Below are the code and all the weights of a small trained network. Each question names an input and a class and asks about switching units off, where a switched-off unit gives its printed mean instead of its output.

import numpy as np


def w(rows, s, z=0):
    codes = np.array(rows[::2]) - 128.0
    scale = np.full(codes.shape[1], s)
    scale[-1] = z or s
    return codes * scale


def f(y):
    return np.maximum(y, 0)


def log_softmax(a):
    a = a - a.max(-1, keepdims=True)
    return a - np.log(np.exp(a).sum(-1, keepdims=True))


def net(x, mask):
    res = np.array(x, float).reshape(1, 2) / 4 @ E
    y = f(res @ A[0][:, :-1].T + A[0][:, -1])
    res = res + np.where(mask, y, B[0][:, -1]) @ B[0][:, :-1]
    return log_softmax(res[-1] @ U[:, :-1].T + U[:, -1])


A, B = {}, {}
E = w([
[31,178,195,124,60,170,123,48,86],'x0',
[153,26,71,190,165,186,81,183,4],'x1',
],0.013)
A[0] = w([
[219,111,71,46,255,30,160,208,134,28],'n1',
[116,70,126,124,179,157,53,173,55,63],'n2',
[74,76,62,114,74,226,153,110,51,67],'n3',
[137,112,140,147,76,33,208,89,203,83],'n4',
[60,112,161,98,55,156,67,118,138,147],'n5',
[207,130,129,164,137,61,116,190,190,220],'n6',
[187,104,76,143,238,141,63,133,174,195],'n7',
[134,204,129,89,130,95,241,138,118,43],'n8',
[63,124,148,210,90,153,60,79,102,195],'n9',
[125,130,105,182,153,157,94,178,21,255],'n10',
[50,163,139,128,113,15,213,73,192,100],'n11',
],0.007,0.0064)
B[0] = w([
[47,88,211,116,133,185,94,169,56,226],'n1',
[99,98,83,121,151,191,137,120,133,202],'n2',
[79,71,133,95,172,182,139,175,124,191],'n3',
[96,72,77,94,161,193,176,107,103,189],'n4',
[82,182,188,144,109,119,166,192,112,194],'n5',
[88,149,157,130,108,58,204,169,119,220],'n6',
[155,144,166,147,82,117,171,207,182,224],'n7',
[97,98,131,88,171,180,87,102,2,164],'n8',
[101,182,178,142,127,82,165,202,162,216],'n9',
[132,120,91,88,146,78,219,66,215,253],'n10',
[117,129,98,70,194,157,188,127,82,227],'n11',
],0.0082,0.013)
U = w([
[88,40,2,56,233,200,180,78,77,61],'0',
[70,134,238,204,78,124,182,193,77,55],'1',
[144,202,85,144,96,12,221,110,194,254],'2',
[108,110,19,237,58,126,22,57,59,52],'3',
[220,136,94,168,89,136,34,93,73,42],'4',
[254,144,95,189,61,172,62,4,128,33],'5',
],0.0075,0.0064)

Each question gives the input, the list of numbers given to net, and the class t.
The units are the neurons (one row each of A and B). Each row of codes is followed by its name. A weight is (code - 128) times the scale printed after its matrix; where a second scale follows, it is the last column's (A, B and U).
mask holds one flag per neuron, in row order. A switched-off neuron (its flag False) gives its mean, the last column of its row in B, instead of its output. The means were averaged over made-up inputs and are rounded, as every weight is.
A unit's drop is (log p(t) with every unit on - log p(t) with that unit switched off) / (log p(t) with every unit on - log p(t) with every unit switched off).
The circuit of an input: a set's keep is (log p(t) with only the set's units on - log p(t) with every unit switched off) / (log p(t) with every unit on - log p(t) with every unit switched off). Starting from all 11 units, units are removed one at a time, each time the one whose removal leaves the highest keep (on an exact tie, the one counted first), for as long as the keep stays at least 0.8.
units of the circuit, in order: the units of the circuit, biggest drop first
most important unit: the unit with the biggest drop
k most important neurons: the k neurons with the biggest drops, biggest first
drop of u: that unit's drop, to one decimal
input [-7,1], class 1: most important unit : n1
input [2,3], class 2: 3 most important neurons : n1; n11; n4
input [-7,-8], class 0: 2 most important neurons : n4; n11
input [-5,-5], class 0: 2 most important neurons : n4; n9
input [1,1], class 2: units of the circuit, in order : n1; n8
input [-5,-3], class 1: 2 most important neurons : n1; n10
input [-7,4], class 1: 2 most important neurons : n1; n7
input [-4,-1], class 1: 2 most important neurons : n10; n1
input [-7,-5], class 1: 2 most important neurons : n1; n6
input [-8,6], class 1: 2 most important neurons : n1; n7
input [-4,0], class 1: 2 most important neurons : n1; n10
input [-4,2], class 1: 3 most important neurons : n1; n7; n11
input [-6,5], class 1: 2 most important neurons : n7; n1
input [6,-6], class 0: most important unit : n11
input [8,-8], class 0: 3 most important neurons : n11; n4; n8
input [2,-4], class 0: drop of n9 : 0.1
input [-1,1], class 2: drop of n1 : 0.2
input [6,-8], class 0: drop of n11 : 0.4
input [2,2], class 2: drop of n11 : 0.2
input [7,-7], class 0: units of the circuit, in order : n11
